Below are the code and all the weights of a small trained network. Each question names an input and a target symbol and asks about switching units off, where a switched-off unit gives its printed mean instead of its output.

import numpy as np


def w(rows, s, z=0):
    codes = np.array(rows[::2]) - 128.0
    scale = np.full(codes.shape[1], s)
    scale[-1] = z or s
    return codes * scale


def f(y):
    return y / 2 * (1 + np.tanh(0.7978845608 * (y + 0.044715 * y**3)))


def softmax(a):
    e = np.exp(a - a.max(-1, keepdims=True))
    return e / e.sum(-1, keepdims=True)


def log_softmax(a):
    a = a - a.max(-1, keepdims=True)
    return a - np.log(np.exp(a).sum(-1, keepdims=True))


def net(x, mask):
    ids = ['αβγδελμξστφψ'.index(c) for c in x.split()]
    T = len(ids)
    res = E[ids] + P[:T]
    r = res
    for j in range(3):
        rows = slice(2 * j, 2 * j + 2)
        q, k, v = (r @ M[0][rows].T for M in (Q, K, V))
        z = softmax(np.where(np.tri(T) > 0, q @ k.T / 2**0.5, -1e9)) @ v
        o = O[0][rows]
        res = res + np.where(mask[j], z, o[:, -1]) @ o[:, :-1]
    y = f(res @ A[0][:, :-1].T + A[0][:, -1])
    res = res + np.where(mask[3:19], y, B[0][:, -1]) @ B[0][:, :-1]
    return log_softmax(res[-1] @ U[:, :-1].T + U[:, -1])


Q, K, V, O, A, B = {}, {}, {}, {}, {}, {}
E = w([
[107,175,152,129],'α',
[163,67,153,119],'β',
[126,93,165,113],'γ',
[127,106,140,106],'δ',
[136,57,148,87],'ε',
[104,137,190,138],'λ',
[156,172,124,152],'μ',
[92,92,205,117],'ξ',
[225,6,108,110],'σ',
[169,80,120,121],'τ',
[218,89,119,149],'φ',
[130,169,204,177],'ψ',
],0.014)
P = w([
[112,108,129,69],'0',
[247,184,42,213],'1',
[165,175,150,96],'2',
[91,100,66,52],'3',
[192,108,148,207],'4',
[203,183,169,63],'5',
[87,97,59,55],'6',
[189,100,173,226],'7',
[226,198,185,43],'8',
[84,75,53,45],'9',
[186,52,172,222],'10',
],0.016)
Q[0] = w([
[173,65,211,255],'H0',
[91,51,227,183],'H0',
[118,197,186,110],'H1',
[105,152,53,205],'H1',
[161,169,190,110],'H2',
[184,88,114,79],'H2',
],0.0099)
K[0] = w([
[251,177,246,8],'H0',
[254,216,168,41],'H0',
[206,147,204,93],'H1',
[109,166,66,26],'H1',
[44,77,197,154],'H2',
[92,209,175,139],'H2',
],0.0082)
V[0] = w([
[183,100,211,222],'H0',
[122,6,155,116],'H0',
[165,118,186,154],'H1',
[147,170,190,67],'H1',
[181,125,183,96],'H2',
[132,146,176,122],'H2',
],0.013)
O[0] = w([
[52,215,34,212,103],'H0',
[73,127,198,226,222],'H0',
[131,174,48,104,212],'H1',
[172,32,84,4,146],'H1',
[182,143,115,88,253],'H2',
[103,195,154,168,156],'H2',
],0.011,0.0062)
A[0] = w([
[11,105,131,115,6],'N0',
[184,77,133,109,148],'N1',
[180,169,111,80,25],'N2',
[162,81,132,123,108],'N3',
[86,119,122,185,44],'N4',
[163,113,47,199,47],'N5',
[63,55,88,110,39],'N6',
[144,127,143,77,115],'N7',
[133,165,106,105,128],'N8',
[7,142,166,54,2],'N9',
[156,161,116,132,176],'N10',
[159,120,83,81,96],'N11',
[99,100,111,222,119],'N12',
[123,119,168,126,47],'N13',
[188,94,68,158,175],'N14',
[136,188,85,116,21],'N15',
],0.016,0.0075)
B[0] = w([
[19,125,173,148,129],'N0',
[144,164,166,115,247],'N1',
[57,158,117,152,181],'N2',
[66,147,108,170,193],'N3',
[130,245,118,101,128],'N4',
[99,53,94,56,182],'N5',
[97,90,112,203,148],'N6',
[115,108,33,114,190],'N7',
[147,45,145,110,160],'N8',
[193,251,58,190,151],'N9',
[123,70,88,107,190],'N10',
[93,137,185,133,178],'N11',
[97,133,86,192,164],'N12',
[56,112,22,122,134],'N13',
[129,183,152,129,220],'N14',
[117,176,236,151,158],'N15',
],0.013,0.012)
U = w([
[169,124,91,139,141],'α',
[80,108,97,151,131],'β',
[103,222,96,166,5],'γ',
[127,255,103,80,23],'δ',
[225,120,107,9,191],'ε',
[100,23,168,66,117],'λ',
[137,118,57,79,140],'μ',
[150,94,156,114,190],'ξ',
[164,152,182,204,169],'σ',
[194,210,91,105,152],'τ',
[228,194,194,88,181],'φ',
[95,163,180,85,107],'ψ',
],0.013,0.012)

Each question gives the input, a string of symbols that net reads in full, and the target symbol t.
The units are the heads (2 rows each of Q, K, V and O) and the neurons (one row each of A and B). Each row of codes is followed by its name. A weight is (code - 128) times the scale printed after its matrix; where a second scale follows, it is the last column's (O, A, B and U).
mask holds one flag per unit, heads first, then neurons. A switched-off unit (its flag False) gives its mean, the last column of its rows in O or B, instead of its output. The means were averaged over made-up inputs and are rounded, as every weight is.
A unit's drop is (log p(t) with every unit on - log p(t) with that unit switched off) / (log p(t) with every unit on - log p(t) with every unit switched off).
The circuit of an input: a set's keep is (log p(t) with only the set's units on - log p(t) with every unit switched off) / (log p(t) with every unit on - log p(t) with every unit switched off). Starting from the 12 units with the biggest drops (on a tie, the unit counted first), units are removed one at a time, each time the one whose removal leaves the highest keep (on an exact tie, the one counted first), for as long as the keep stays at least 0.8.
circuit, biggest first: the units of the circuit, biggest drop first
most important unit: the unit with the biggest drop
k most important neurons: the k neurons with the biggest drops, biggest first
which heads matter: for each layer, one digit per head in row order, 1 if its drop is at least 0.15 and else 0, layers parted by /
input ε ξ ε σ γ ψ ε ε, target λ: most important unit : H0
input φ δ σ ξ δ ψ λ β, target λ: which heads matter : 100
input λ δ ψ α ε ε λ α ψ λ α, target λ: which heads matter : 100
input δ ε γ δ ψ β λ ε, target β: circuit, biggest first : [H0; N5]
input β ε λ λ ε λ φ ξ δ ε μ, target φ: circuit, biggest first : [H0; N14; N7]
input ε μ ε μ ε σ ε ψ ε, target ψ: circuit, biggest first : [N2; N11]
input λ δ ψ, target ψ: which heads matter : 110
input λ δ λ, target λ: 3 most important neurons : [N8; N9; N14]
input α λ ξ ε α φ ε ψ, target μ: circuit, biggest first : [H0; N5]
input λ ε σ δ ε δ, target ε: circuit, biggest first : [N3; N14]
input ε φ ε ε ε α σ ε, target δ: circuit, biggest first : [H0; N2; N14]
input ε ε δ φ ψ, target φ: circuit, biggest first : [H0; N7; N12]
input α μ λ δ ε δ, target ε: circuit, biggest first : [N7; H0]
input δ δ δ φ φ ε ψ ε ε α, target δ: circuit, biggest first : [N9]
input ε δ ε, target ε: circuit, biggest first : [N3; N15; N12]
input ψ λ τ, target ψ: 3 most important neurons : [N15; N2; N11]
input δ δ ε, target ε: which heads matter : 010
input α δ λ, target λ: which heads matter : 100
input γ ψ δ ε σ, target φ: circuit, biggest first : [N14; N1]
input δ σ ε, target σ: which heads matter : 110
input δ ε ψ ε δ ε τ, target λ: most important unit : H0
input ε α ε δ ε, target σ: which heads matter : 010
